Each row is shifted at random along 5 fixed directions that mean nothing.
Known rows, with every step that occurs:
gomat, natare, fulam, fovig, gopi: [-182 -127  -94 -184  271  162  174   18   99   57 -488  134  -61  -71
   20  113  148  -21 -148  -33  325 -298  315  132 -142   43 -137   -8
   69  164  -11  128  163   88  235  -69  -30  100  -61   19   29 -115
  -21 -286 -233   67 -106  131  -45 -158   89  124 -227   71   -6 -132]
sifar, temit, sobur, lagog, nese, fulam, fovig: [-256  211 -216 -231  215   57  -53 -107  185  -21 -328   75  152 -121
   75  -60  178  386 -253 -222  158  243  160  133  -91   69  162 -174
   87  154  445   11 -224  520  149   -8   -8 -265  288  446  171 -423
 -335  100 -149  412 -401  171 -380   -6  328 -197   58   64   25  -50]
pufur, sobur, nese, fovig, natare: [-261    8 -147 -298   70  -36   48  112  152  -47 -297 -150  275 -284
 -424  101  481  423 -520 -325  379 -111  145 -240 -446  366 -280  199
  186  -97  470  -98  253  204  284  102 -120 -313  121  565   11 -183
   89  176 -428   51  -57 -106  -84  302  -43 -105  -24   63 -343 -174]
lagog, nese, sobur, gomat, tuka, natare, fulam: [-105  291   17 -225 -217    1    4   55   67 -196 -243   79   26 -252
  -58 -175  -11  166   27  119  -13   94   71  -41  -87   64   27   88
  -95  109   71  -13  -80  132   28 -108 -112  -63  238  119  117 -110
  -62  368 -185  -16 -137  -68 -156   12  108  126   58  -22   82   51]
fovig, gopi, pufur, sobur: [  81  119   57   23 -240 -161   19  152  -37   11  316 -142   89  193
 -249 -122   -2  -34  -73   61 -111   20 -199 -187 -182 -131  -11   96
   -3 -104   38  -80  -35   35 -167    9  -46  -60   -2   85   17  115
 -166  148   83 -124  193  -94   57  142 -141  -37  -21  -16  -87 -106]
nese, pufur, sobur, sifar, gomat, tuka: [ 274 -118  -62  265 -206   72 -164 -324   86 -204  324    5   61  270
  142   81  181 -134  -43  -12 -339  356  -17  -77 -376    4  185 -386
  184  -79  443 -156 -190  124 -133   38  107 -149  214   85   18 -302
 -132  173  111   18  -46   41 -285  229   62  -57  272   38  -57  121]
temit, gopi, pufur, lagog, nese, fovig, natare: [  32  267 -105  270  -70  149  -29   66   31   68  376  222  -95  166
  243 -170 -347  147  327  342 -380  348  -59  176  129 -341  379 -358
  -83  231   78  200 -457  -75 -164 -259  162  234  172 -242  107 -132
 -185  192  130 -108 -148  291 -251 -196   71  122   49   -8  299  189]
natare, fulam, gopi, pufur, lagog, sifar, temit, sobur, gomat, fovig: [ 125   67  156  218 -170 -154  -19  -29 -223  -17  219 -135  -76   56
  183  -36 -199 -356  256   75  -58   -2 -179  -96  379 -198   45   84
  -80  -62 -354  -23   -5 -174 -248    1  -12  -15 -197 -253 -124  280
  -94 -210  224   46  193  -60   35  -10  -37   34 -167  -79   43  -25]
gomat, natare, fulam, gopi, pufur, lagog: [  25   17   95  105  -56  -15   90    5  -26   89  114  -44 -102  186
   65    9  -57 -244   99  129  -70  -98  -23  -15  107 -181  -15   13
  -40   14 -152   22  -10 -125 -116  -18   37  182  -77 -214  -27  137
 -118 -193  100  -33  170  -16  -20  -39  -21  114 -225  -65   55  -14]
temit, sifar, gomat, fovig, gopi: [-331   -6  -89 -169  534  220  220  173   80   65 -566  268  143 -353
   29  131   63  283  -26    9  425 -269  298  452   -2  253  -82  107
  -54  217 -116  109  173  209  360 -133  -19   88  -53   68   18   41
  238   26 -415   36 -216  177   67 -363  114  237   57  269   17    5]
fovig, natare, fulam, gopi, pufur, lagog, nese: [   1   32 -125  229 -360 -345  -35   76 -299  -36  172 -182  161  360
  135 -131 -160 -419   94   -8  -28   93 -242  -89  -82 -339   31 -103
  217 -190 -315  145  -91  -79 -506  198  -80   28 -350  -32 -182  157
 -162   34  129  111  219  -11  -58  246 -188  -46 -373  231 -226 -383]
tuka, fovig, natare, fulam: [ 222 -328  246 -262  129   47  116 -124   53   72    9 -194 -142  168
 -116   26    8 -145  -52 -109 -209 -393   22   92 -211  196 -182  244
 -142  -82 -276 -180  272 -209  126  107 -177  -53 -161 -157  -35  191
  291 -337  169  -33  129 -210  448  -41 -165 -213  244   -9   31  135]
natare, fulam, fovig, gopi, pufur, sobur, temit, sifar, gomat, tuka: [  13 -390 -136  172  537  517   95 -158  143  -25 -350  422 -207   16
  522  192  -92   -4   70   58  199 -238  355  315   43  -55   83 -493
  129  407  114  242  -55   12  347 -262  193  255   -2 -344  -27 -179
  -19 -343   25  157 -343  471 -212 -390  236  221   40   -5  113  192]
sobur, nese, fovig, gopi, pufur, lagog: [ -39   51 -172  140  -45    8 -107  -21  -48  -52   43 -193  200   65
 -119   59  144  145 -218 -225   42  103    0 -151 -361  -25  -39 -126
  170  -90  307   38   40  241   25   20    3 -233  -10  208 -104 -139
    4   24 -103   48   21   22  -97  197 -205 -103  -37   58 -232 -142]
nese, fovig, natare, fulam, gopi, pufur, lagog, sifar, temit, sobur, gomat: [-228   49  -85   71  215  114  101  122   79   13 -237  152  -32 -226
   83    1 -139  221  -49   99  275   -5  112  -43  231   46  -22   32
  -47  166   38  105   13  100  179 -193   54  126   99   28   -1    1
  -57  -65 -134  -31  -96  129 -101 -251   72   81  -44   47  -14   80]
gopi, pufur, sobur, natare: [-254   65  287  -95  245   75  182  332  -88   22  -51   26  -29 -283
 -134   59  -37  148   92  261  179 -443  -62    0  385  124 -279  381
 -290   37 -366  -42  225 -178  178 -130  -94  107 -148 -201 -112  510
  426  -31 -102  -58  234 -154  283 -194 -124  291   54 -191   49  100]
gomat, natare, fulam, fovig, gopi, pufur, lagog, nese, sobur: [  52  159   29   28 -184  -16   76   64   77   36   77   22 -166  121
  -87 -123 -102 -122   40  201  -77    8    4 -161   23 -201   85  -19
  -59   99   24   48 -127  -57  -97 -145   48  129  101  -97  108  -47
 -388  -88   85 -162   70   29 -144  -68   42   96 -210  -89   92   -2]
gomat, fovig, natare, fulam: [-535  269  -46   -7  366  300  378  260  -50   69 -720  275   66 -147
  307   95 -118  145   70  311  479 -346  303  321  148   14   42 -108
  -76  370 -255  372 -126  205  113 -330  -45  174  -91 -266  -61  108
  -32   -7 -316   57 -160  360 -110 -459  104  536 -125  164   44  -56]
nese, fovig, gopi, pufur, lagog, sifar, temit, natare: [ 274 -359 -211  193  188  263 -143 -225  143    7   18  285 -188  206
  148  152  -34   27   -2  -89 -168  168  194   66 -184    0  142 -386
  156  161  349   68  -46  -64  217 -121  226  203  137  -88   95 -415
  -34 -184   36  -62 -204  245  -91 -168   40 -123   79   63  186  212]
sobur, gomat, pufur, lagog: [ -20 -147  -27  185  100  200  -39 -186 -118  -68  -45  -41   19    1
  223  254  133  -49   92  -23   -5  -16  106  166  -53   77  -32 -209
   89  -99   19   77   38  -14   22   14   43  -92 -106 -180 -159  -23
  430  -24  -39   -3  -12   48   56   77  -60  197  186  -70  -67    4]
pufur, lagog, gopi, fovig, natare: [  31   22  -44   70   64  219   14   47  133   91   88  258 -248   45
  103  -56 -260  157  205  232 -179   -6    2  -81  162 -145  198 -245
 -106  215   50  184 -267 -280   64 -259  172  438  157 -397   94  -58
  -39   17  228 -184 -156  196    5 -236   88  154  150 -265  251  213]
tuka, natare, fulam, gopi, pufur, lagog, sifar: [-125   -8 -351  117  -41  -49  -40 -313    5  -73  -52  385  237  323
  591 -102   55 -111   12 -103   14  319   78  176 -247 -218  219 -589
  329  222  237  190 -436  287 -297    9  -47  194   15  141   80 -376
 -301  302  -95  517 -359  232 -619  204  280  -74 -171  351  -14 -217]
sifar, temit, gopi, fovig, natare, fulam: [ 431 -411  245  -15  -44 -130  -82  -36  -98   89  190 -336 -129  249
 -203   63  -45 -385   14 -234 -336 -217 -131   62  -54   51 -112  272
  -43 -221 -280 -235  401 -294   38  351  -71 -117 -251  -78  -98  243
  130 -427  259  -48  266 -174  457   24 -302 -355   27   24   51  105]
pufur, lagog, nese, fovig, natare: [ 180 -382 -223 -141  148  213 -129 -203  162  -16 -197  181 -235   74
  -35  184  125  139  -60 -215  -62  -28  234  -33 -276  164  -40 -212
  173   39  301   77   75 -311  294  -44  173  195   84  -98   81 -438
  219 -141  -53  -93 -168   98   71   -9   50  -76   15  -83  130  101]
temit, sobur, nese, fulam, gopi, pufur: [ -86  243  118   -6  -14 -120   19  146 -115  -37  214 -334  106 -117
 -149 -128   23  103   -2  -29   -5  -39  -90  -22   59  -53  -83  305
 -151 -109 -143 -139  124   93  -30  -27 -134 -401 -111  165 -104  248
   48 -169  -41  113  208 -170   56   75 -109 -124  -16  -41  -65  -54]
gomat, natare, fulam, fovig, gopi, pufur, lagog, sifar, temit, sobur, nese: [-417  330   61    7  285  115  284  304   10  110 -379  167   29 -322
  121  -35 -168  110   82  267  449 -159  100   82  424  -67   19  123
 -163  270 -211  213  -54  135   73 -205   35  115    1  -94    1  233
 -143  -38 -155   17  -62  163 -112 -339  103  355 -158   35    9   -5]
nese, pufur, lagog, gopi, fovig, natare: [  40 -113  -21 -107  -46  -28  -59   15   34  -23   60   40 -160  -35
 -259   49   75  147  -60  -21   26  -76   29 -187    5  135 -208  224
  -63  -76    2  -96  192 -249  152  -88   33  129   10   10   44  -20
  180 -101 -118 -207  178 -199  194  -19  -98  -52  -90 -138   94   28]
fovig, natare, fulam, gopi: [-284  251 -163   56   11   63  134   88   65   16 -166  120   99  118
  317 -165 -245   15   10  249   67  150   26   73  -42 -322  224 -330
   60  200   10  268 -371  320 -182 -136    1  188  102  -16   11 -103
 -360  111   61  157 -216  323 -338 -142  162  134  -97  135  -48 -139]
sifar, gomat, natare, fulam: [ -27  154  321 -131   28   45  179  167   60   13 -107  -12  -32 -141
  -20  -34 -196 -123  163  335 -116 -175  -56  160  284   26    2  240
 -313   60 -356  -87   59  -10   32   -2   -8  156   83 -211   35  303
   50   36  108 -109   92  -57  177 -289   34  255  154  -69  177  204]
nese, fovig, gopi, pufur, sobur, temit, lagog, sifar: [ 355    0   60  325 -196   83 -139 -113  -10   -9  490 -119 -200  227
   11  -31 -214  -74  176  118 -473  262 -109 -143  -25 -165  225 -149
  -67  -53  149  -38 -142 -184  -96 -124  123  -33  137 -241  -11  -74
  -52  -76  323 -264   86   36   81  -16 -148  -82  233 -177  138  274]
lagog, fovig, gopi, pufur: [ -21  -27  -79 -119  269  311   18   83    5  -48 -289  480 -256 -136
  170   -3 -218  134  203  281  102 -156  205   93  186 -112   81 -211
 -149  333 -155  231 -111  -98  231 -379  130  268   -1 -332  108 -130
  111 -103  -33  -28 -224  265   38 -473  143  258   46 -136  345   86]
gopi, pufur, lagog, sifar, gomat: [  43  165  -32  -31 -348 -464 -168   72 -126  -32  235 -151  305   65
 -261  -89  200  -70 -147 -153   -8  210 -281 -208  -66   -3  -98  192
   64 -313   46 -185   -4  121 -301  289  -65 -154  -83  347   12   33
  -60  289  -68   93  233 -294  -51  377  -15 -205 -185  124 -170 -297]
gomat, natare, fulam, gopi, pufur, sobur, sifar, temit, lagog: [-282   35  -17  -94  171   22  107   62  161  141 -208   -7   94 -126
  -80   51  243  153 -279 -103  255  -52  136   93   36  110 -118   84
   46   47  195  -28   91  331  177   92  -10    1  125  295   48  -20
 -162   16 -231   93  -71   18 -182   41   87    6 -203   79 -136  -52]
gomat, pufur, lagog, fovig, gopi: [ 243   18   43  127 -211   10  -58 -154 -130   31  239  -59 -141  264
   39   92   -3 -239  191   87 -207  117  -36  -39  -43  -90  136 -126
    7 -112  -56   31 -128 -257 -225  -29   97  -22  -69 -265   12  -88
   13  -61  153 -200  136    0  110   56  -64  104   34 -105  117   -5]
natare, fulam, fovig, gopi, pufur, lagog, nese, sobur, temit, sifar: [  77  175   -9  -65 -355 -386  -91   35  -50  -35  221 -373   60  -31
 -311 -168   59  -61 -160 -197   21  123 -208 -367  -72 -114 -109  321
   25 -254   15 -148  110  -17 -190  144 -123 -298  -49  295  -36   63
 -235 -118   46  -23  218 -267    6  314 -128 -311 -274  -40 -206 -256]
lagog, sifar, temit, gopi, pufur: [  97  303   31  -33 -116  -98 -136   14    0  -44   69  179   46 -103
  118 -150 -210  -34  227  188 -183  421 -124   -2  218 -190  290  -53
 -148   73    2  -19 -270  110 -155   -2  104   43  205   26  162 -127
 -154  242  105   69 -144   65 -135 -133  209  -40   69   11  252   90]
tuka, fovig, natare, fulam, gopi, pufur, sobur, lagog, sifar, gomat: [ 416 -569   99 -208  -76  -92 -136 -299  143   58  276 -214 -103  268
 -281  -11  213 -157 -311 -369 -268 -183  -59  -61 -377  231 -196   50
  106 -229  145 -311  255   34  118  314 -134  -95  -30  215   57  -66
   12 -110  212  -34   46 -267  230  288  -83 -498  176    5 -174   47]
sobur, gomat, fovig, natare, fulam: [-185 -300  -81 -244  119   45   22   17   15    1 -538 -228  128 -254
 -330  231  472  171 -474 -380  373 -372  268   95 -386  419 -405  183
  190 -207  140  -49  483  294  368  239 -210 -349 -136  388 -127  -51
  328  -51 -432  -39  -18 -115  173  205 -139  -77  -60  117 -383 -250]
sobur, sifar, temit, natare: [ 117 -142   91  111   28  -97 -128 -124  -61  -29  105 -300  169    4
   20   95   72 -196  -17 -193 -234  161 -156   42 -125   50   49   20
   49 -277  -33 -155  138  103  -80  382  -39 -283  -77  141 -168  132
  267  -51  183  135   19 -118  174  191 -182 -260  311  104 -202   17]
pufur, lagog, sifar, temit: [ -27  201 -232   43 -172 -205 -144 -167   22  -47  -30   82  259   93
  171   -6   89  -23  -20 -157  -13  491 -111 -152 -136  -83  245 -262
  210  -65  334   55 -340  115 -294  152   91   12  161  180   71 -344
 -187  314   39  228 -191   66 -304  260  203 -109   16  107  -49 -159]
lagog, pufur, sobur, temit, sifar, gomat, tuka, fovig: [ 239  142  133  196 -242  -33  -67 -159 -146 -125  373   33   54  128
  277  -52 -113 -213  331  179 -353  304 -174   44   72  -52  318 -190
  -11  -64  -69  -64 -334 -217 -371   80   59 -167   22 -216   12   27
   35  363  255   36  -29    3  -67   92  113  112  351   -7   96  184]
pufur, sobur, temit, natare, fulam: [ 178 -134  194  239 -105   -1   20 -102 -161  -90  301 -227  -33   69
  255  122  -58 -285  267   35 -301   -7 -155  -11  129  -26   55   -9
   19 -148 -210  -52   43 -498 -196  158  -39 -171 -161 -311 -234  279
  361 -120  273   50  125  -59  179  181 -186   49  271 -145   -1  167]
gopi, pufur, sobur, lagog, fovig, natare: [-245 -157 -126   -9  206   25   27  123 -149  -19 -236  142  118  -51
   34  130  226  121 -136  -96  337 -273   85   84   12  138 -216  -61
  126   -2  -54  113  118   58  100   10  -74  -39 -252   60 -112   60
  286   71 -277  174   11   29   11   62  -73  112 -113   92 -148 -196]
gomat, fovig, gopi, pufur, sobur, lagog, sifar, temit, natare: [  -3    3  175   10   18   11   76  164  -67  155  -14 -141  -45  -47
 -308   78   40   12  -50    1   89 -226  -21   45   61  151  -94  247
  -76  -68  -94  -49  186   18   96   24  -54  -71  -65  -13  -18  228
   -2   33  -62 -277  160  -90  275  -66 -172   78    6  -32  -72   48]
lagog, pufur, sobur, natare, fulam: [ 605  -40  376  110 -514  -47 -228 -213  -92  -87  739 -205 -385  201
   98  -71 -285 -458  466  315 -838  257 -338 -203  268 -192  255 -106
 -216 -233 -271 -165 -199 -565 -337   80   75  -29   70 -501   -1   76
  158   21  638 -280  176 -110  237  130 -100  -30  323 -367  302  316]
natare, fulam, fovig, gopi, pufur, lagog, sifar, temit, sobur: [  32 -147   88 -273  326  143   72   24  176   90 -234  149 -303 -218
  -27   31  -85   97  -22    1  218 -253  138  -42  309   65 -131  198
 -180  173 -102  -12  169 -138  353 -179   81  169   53 -128  103  -10
   -4 -439   42  -26  -58   44  147 -313  164  -47 -104 -184  204  122]

Rows:
[-263  309  -72  208  -31 -122  -29   72 -190 -101   14  -45  224 -183
  176  -34 -132   17  107   38  205  186 -116  -88  245 -154   11   29
    1   16 -142   92  -61   93 -193  -50  -13  -67 -109   73 -154  161
   -9   17  -82  207   52   -3 -195   18  -76   79 -179   73  -97 -139] : sobur, nese, pufur, lagog, sifar, temit, natare, fulam, gopi, fovig
[ 210 -410 -118  -13  185  293 -101 -299  109  -70  -21  296 -427  110
  215  175  -64  -21  114   41  -76  -29  229  -20   55   11  -48 -240
   28  128   48   64   39 -367  244 -255  209  314   39 -318   50 -311
  187 -397   66  -88  -72  111   45 -225   94   16  -26 -196  287  184] : nese, pufur, lagog, fovig, natare, fulam, gopi
[  43 -161  -44   62  -27   67  -22   29   74   16  -22   97   -5   32
  -36   26   43  -12 -106   -3   37  -23   18   56  -66   16  -26 -156
   90   28  130   41   34  213   97   22   47  111   85   49   28  -59
  -68  191  -33 -147  -65   91  -21   27  -64   60    6   50  -88    1] : fovig, gopi, pufur, sobur, lagog, sifar, gomat, natare, fulam
[ 106 -451   45   75  300  204  -11 -224 -117  -23 -237   51  -78   24
  444  186   88 -236  188 -199  -70 -218  204  557   34  250  -17 -171
   67   15 -262   46  186  -62  135  152 -111  -97 -260 -242 -164   34
  514 -147  -45  215 -139   96  193   -7  -47    9  269  216   57  150] : temit, sobur, lagog, sifar, gomat, tuka, natare, fulam
[ -24   29 -194 -133 -188 -208  -93   86 -163 -145 -213   52   40   -7
 -122  -81   12  -74  -47  -78  181  -11   45 -153 -131  -85 -120   93
  114  -29 -131   57  116  -39  -64    7  -55  -20 -173  170   13 -125
  -80  -25 -225   89   73  -53  -60   35  -41  -57 -453  156  -18 -294] : lagog, nese, fovig, natare, fulam, gopi, pufur
[-166 -206  -38 -263  299   94  179   20   60   11 -305  204  -76  -13
  -20  -10   21  145 -111  -75  301 -405  188   46  -51  180 -246  157
  -25  194 -147   34  179  -70  244 -159 -103  218 -124  -26   41   65
  109 -173 -189   92  -28  -67  103 -178   29    5 -104   57   34    3] : tuka, fovig, natare, fulam, gopi, pufur, lagog, nese, sobur
[-356  -15 -320  -16  340   75  141  -25  -46  -54 -399  475  347   25
  321   14   77  181  -74 -100  442  -81  181  281 -197   73    9 -275
  194  301   39  220 -155  338   11 -137  -69  195 -129  117   36 -118
   30  263 -333  367 -310  190 -249 -105  160  146   12  364  -54 -202] : tuka, fovig, gopi, pufur, lagog, sifar, gomat
[-114  272  133 -175 -184 -396  -64  227  -53   43  144 -259  229 -267
 -440  -96  201  198 -201 -130  134   85 -258 -236  180  169 -214  524
 -132 -308    8 -259  151  123  -77  238 -113 -303    6  414   13  228
   77  238 -143  -10  252 -394  121  270  -41 -190  -58  -16 -180 -160] : gopi, pufur, lagog, sifar, temit, sobur, gomat
[ -36 -108 -131 -271  147   14 -117 -178  297   79 -205   60  -45 -225
  -66   62  242  249 -265 -288  102  171  115 -100  -16  209    2  -62
   98   -4  455  -56  -32  120  231  132   41  -32  282  317  150 -393
  -78  -24  -48  123 -310   34 -166  147  279 -270   66  -69  -20    6] : pufur, lagog, sifar, temit, sobur, natare, fulam, fovig
[ -87  295   14  250 -126 -143   21   39 -198  -66  154 -115  159   58
  127 -102 -136  -85  167   49    3  179 -150  -10  194 -159  189    7
   -4    3  -94   -2 -176   50 -298  -12  -18 -194  -70   28  -58  166
 -268   51   95  165   59    8 -164   12   19   47    7   31  -11  -46] : sifar, temit, sobur, gomat, pufur, lagog, nese, fulam, gopi, fovig
[  40  173  231  -12 -178  -86   11   32   31  177  443 -269  -37   31
  -92 -172 -128   19   91  117 -325  139 -184  190  160   52   98  169
 -178 -166 -171 -118 -122   -4 -182  113  -63  -36   90  -35   31  192
   -6  217  222 -204   99 -123  149   95   -8  -53  202  -31   -3  173] : temit, lagog, pufur, sobur, sifar, gomat, tuka, fovig, natare, fulam, gopi
[ 254 -174  189    0  161  251   12  -52  212   95   92  232 -436  -81
   54   22 -336  -80  303  279 -213 -142   10  -74  391  -62   86  -28
 -262  182 -112   11  -33 -414  206 -230  246  567  179 -545  109   64
   35 -243  367 -308  -36   67  183 -387  163  162  175 -383  348  408] : pufur, lagog, sifar, gomat, natare, fulam, gopi, fovig
[  19 -375  -53  -73  101   35 -159  -78  -93   63  -18   -2 -119  -84
   70  164  228   30    8 -269  -63 -139  142  340  128  215 -219   18
   68 -106 -169   16  294 -190  219  166  -88    8 -209  -20  -95  -34
  551 -145 -192   72  -24  -38  206  169 -150 -108 -139   20  110  -10] : temit, lagog, gopi, pufur, sobur, natare, fulam
[-328  361   29   54 -104 -212  188  237  -97  -27  -38 -227  421 -235
 -177  -20  140  161 -114  -37  284   35 -147  -93  -64  127  -15  275
   65 -130   55  -47   11  123 -178  134 -156 -322  -10  297 -112  293
  -33  418 -194    6   65 -117  -27  222  -87  143  126  107 -349 -152] : pufur, sobur, temit, sifar, gomat, fovig, gopi
[ 183 -361 -294 -262   37   -8 -200 -279  234   10 -178  102 -115   63
 -102   69  336   54 -396 -410  141   26  216 -151 -367   42 -138 -202
  267   -9  458  -28   97  157  247   69   48  -10   91  324  148 -566
 -201 -289 -105  129 -207   67 -204  200  199 -381 -307    6  -56 -232] : natare, fulam, fovig, gopi, pufur, lagog, sifar
[ -39   38  -51  223  110   12  -66   18  -99  -33   82 -146   96  -83
   22   11 -150    9   69  -54   89   68  -76  -29   26 -147   -6    6
   30  -37  -53   61   77   12  -17  -40   57  -73 -104   -1 -151  129
   73 -181   83   20   76  -11   32  -21 -136  -73   -6  -48 -132  -24] : sobur, nese, fulam, fovig, gopi, pufur, lagog, sifar, temit, natare
[ 371 -154   40  -62 -313  -92 -214 -107   52 -132  252  -67 -181   18
 -216  -66    3  -82   12  -66 -322  181  -92 -209  -93   17   24   40
    5 -115  107 -189   94 -199   19  103   54 -133  119  117   85 -143
  -77   21  108 -182   40 -117   53  130 -115 -236    9  -62   81  109] : lagog, nese, pufur, sobur, sifar, temit, gopi, fovig, natare, fulam
[ 390 -748   30    7  458  538  -59 -142  231   85 -129  397 -512  117
   46  266 -107  -44   97   54 -133 -325  291  220   -2  126  -78 -270
  -17  192   77   70  238 -260  574 -161  329  514   66 -466   87 -171
  334 -318  148 -359 -120  205  343 -430   12  113  214 -192  281  418] : fovig, gopi, pufur, lagog, sifar, gomat, natare
[ 159  -54   68  296 -386 -369   -7  -29 -318 -105  296 -364  489  459
  -81  -34  190 -440 -131 -244 -108  -11 -279   32 -480   24  -11   30
  290 -310  -44 -192   49  158 -496  457 -227 -369 -322  219 -186  294
 -161  322   76  186  292 -237    9  461 -226 -104  103  323 -417 -245] : sifar, gomat, tuka, fovig, gopi, pufur, sobur, temit
[   5  -49 -157 -234 -270 -297 -110  -13   19   68  -12 -284   99  100
 -622   28  478  121 -464 -397  244  -30   59 -234 -447  189 -307  307
  220 -309  326 -185  270  111   27  220  -74 -236  -36  562   94 -214
 -223   -5 -333 -152  251 -310    9  401  -68 -286 -439   49 -277 -366] : gomat, pufur, lagog, nese, fulam, gopi, fovig, natare
